Below are the code and all the weights of a small trained network. Each question names an input and a class and asks about switching units off, where a switched-off unit gives its printed mean instead of its output.

import numpy as np


def w(rows, s, z=0):
    codes = np.array(rows[::2]) - 128.0
    scale = np.full(codes.shape[1], s)
    scale[-1] = z or s
    return codes * scale


def norm(h):
    return h / np.sqrt((h * h).mean(-1, keepdims=True) + 1e-5)


def f(y):
    return y / 2 * (1 + np.tanh(0.7978845608 * (y + 0.044715 * y**3)))


def log_softmax(a):
    a = a - a.max(-1, keepdims=True)
    return a - np.log(np.exp(a).sum(-1, keepdims=True))


def net(x, mask):
    res = np.array(x, float).reshape(1, 7) / 4 @ E
    u = 0
    for l in range(4):
        y = f(norm(res) @ A[l][:, :-1].T + A[l][:, -1])
        res = res + np.where(mask[u : u + 8], y, B[l][:, -1]) @ B[l][:, :-1]
        u += 8
    return log_softmax(norm(res)[-1] @ U[:, :-1].T + U[:, -1])


A, B = {}, {}
E = w([
[158,129,62],'x0',
[136,116,113],'x1',
[139,107,99],'x2',
[132,121,123],'x3',
[114,136,161],'x4',
[1,169,97],'x5',
[128,126,125],'x6',
],0.009)
A[0] = w([
[123,75,102,8],'0.n1',
[156,103,144,98],'0.n2',
[85,143,125,70],'0.n3',
[149,224,70,98],'0.n4',
[254,69,183,252],'0.n5',
[164,78,18,128],'0.n6',
[81,115,80,137],'0.n7',
[152,222,162,73],'0.n8',
],0.0082,0.0027)
B[0] = w([
[201,188,172,117],'0.n1',
[100,93,128,134],'0.n2',
[181,107,172,129],'0.n3',
[148,197,112,137],'0.n4',
[59,84,41,254],'0.n5',
[103,254,132,177],'0.n6',
[154,10,42,145],'0.n7',
[134,151,96,127],'0.n8',
],0.0056,0.0076)
A[1] = w([
[202,130,143,84],'1.n1',
[129,82,117,137],'1.n2',
[101,102,147,89],'1.n3',
[118,67,102,253],'1.n4',
[246,110,161,84],'1.n5',
[68,184,131,62],'1.n6',
[98,102,210,166],'1.n7',
[104,121,178,139],'1.n8',
],0.012,0.0015)
B[1] = w([
[111,57,120,135],'1.n1',
[117,175,199,176],'1.n2',
[141,155,96,149],'1.n3',
[121,208,190,254],'1.n4',
[65,2,189,179],'1.n5',
[147,33,114,213],'1.n6',
[181,201,70,206],'1.n7',
[211,151,105,158],'1.n8',
],0.0053,0.0037)
A[2] = w([
[124,97,167,92],'2.n1',
[121,43,136,143],'2.n2',
[190,146,73,159],'2.n3',
[254,58,201,208],'2.n4',
[55,109,151,150],'2.n5',
[113,166,254,254],'2.n6',
[124,149,110,67],'2.n7',
[147,163,177,217],'2.n8',
],0.0072,0.0035)
B[2] = w([
[85,160,112,104],'2.n1',
[107,151,96,183],'2.n2',
[106,185,152,221],'2.n3',
[56,90,72,252],'2.n4',
[177,108,55,208],'2.n5',
[169,143,1,246],'2.n6',
[119,109,173,109],'2.n7',
[154,120,27,180],'2.n8',
],0.0068,0.0023)
A[3] = w([
[71,124,47,254],'3.n1',
[134,81,103,128],'3.n2',
[151,226,138,141],'3.n3',
[214,65,178,134],'3.n4',
[177,99,191,150],'3.n5',
[166,108,120,69],'3.n6',
[255,36,218,186],'3.n7',
[156,146,82,166],'3.n8',
],0.0091,0.0036)
B[3] = w([
[212,93,216,253],'3.n1',
[192,168,42,144],'3.n2',
[162,185,133,151],'3.n3',
[58,113,62,121],'3.n4',
[71,152,137,116],'3.n5',
[83,137,123,121],'3.n6',
[2,90,22,127],'3.n7',
[168,129,172,168],'3.n8',
],0.0066,0.011)
U = w([
[155,178,118,236],'0',
[2,69,82,205],'1',
[161,159,160,134],'2',
[166,183,140,70],'3',
[153,162,160,94],'4',
[168,151,170,2],'5',
],0.01,0.0038)

Each question gives the input, the list of numbers given to net, and the class t.
The units are the neurons (one row each of A and B). Each row of codes is followed by its name. A weight is (code - 128) times the scale printed after its matrix; where a second scale follows, it is the last column's (A, B and U).
mask holds one flag per neuron, layer by layer. A switched-off neuron (its flag False) gives its mean, the last column of its row in B, instead of its output. The means were averaged over made-up inputs and are rounded, as every weight is.
A unit's drop is (log p(t) with every unit on - log p(t) with that unit switched off) / (log p(t) with every unit on - log p(t) with every unit switched off).
The circuit of an input: a set's keep is (log p(t) with only the set's units on - log p(t) with every unit switched off) / (log p(t) with every unit on - log p(t) with every unit switched off). Starting from the 12 units with the biggest drops (on a tie, the unit counted first), units are removed one at a time, each time the one whose removal leaves the highest keep (on an exact tie, the one counted first), for as long as the keep stays at least 0.8.
circuit, biggest first: the units of the circuit, biggest drop first
top k neurons: the k neurons with the biggest drops, biggest first
k most important neurons of layer l: the k neurons of layer l with the biggest drops, biggest first
drop when u is switched off: that unit's drop, to one decimal
input [5,-2,6,2,-3,-7,-5], class 1: top neuron : 1.n5
input [6,-5,-2,-1,-6,-7,1], class 1: 3 most important neurons of layer 1 : 1.n5, 1.n1, 1.n7
input [5,7,4,4,7,-7,-2], class 1: circuit, biggest first : 1.n5, 3.n7
input [3,-5,5,-5,-7,5,-8], class 5: top 3 neurons : 0.n5, 3.n1, 2.n6
input [-8,7,7,-1,-5,4,-7], class 0: circuit, biggest first : 0.n5, 2.n5
input [-8,-2,5,8,-5,3,7], class 0: circuit, biggest first : 0.n5, 2.n6
input [-4,4,5,0,1,-5,4], class 1: 2 most important neurons of layer 3 : 3.n3, 3.n8
input [6,6,-4,-6,-4,-8,-8], class 1: top 3 neurons : 1.n5, 3.n7, 2.n6
input [0,-4,0,-8,2,5,6], class 2: top 3 neurons : 0.n5, 3.n1, 2.n4
input [3,2,-7,-4,0,5,6], class 5: top 3 neurons : 0.n5, 3.n1, 2.n4
input [-5,2,-4,8,2,-8,-3], class 1: drop when 0.n4 is switched off : 0.0
input [1,3,-8,-1,2,-8,0], class 1: drop when 1.n5 is switched off : 0.2
input [6,-4,0,-5,3,-7,5], class 1: drop when 1.n7 is switched off : 0.1
input [-2,-6,7,-1,-1,-7,1], class 1: drop when 2.n4 is switched off : -0.1
input [-5,-5,6,2,2,-7,-5], class 1: most important neuron of layer 0 : 0.n6
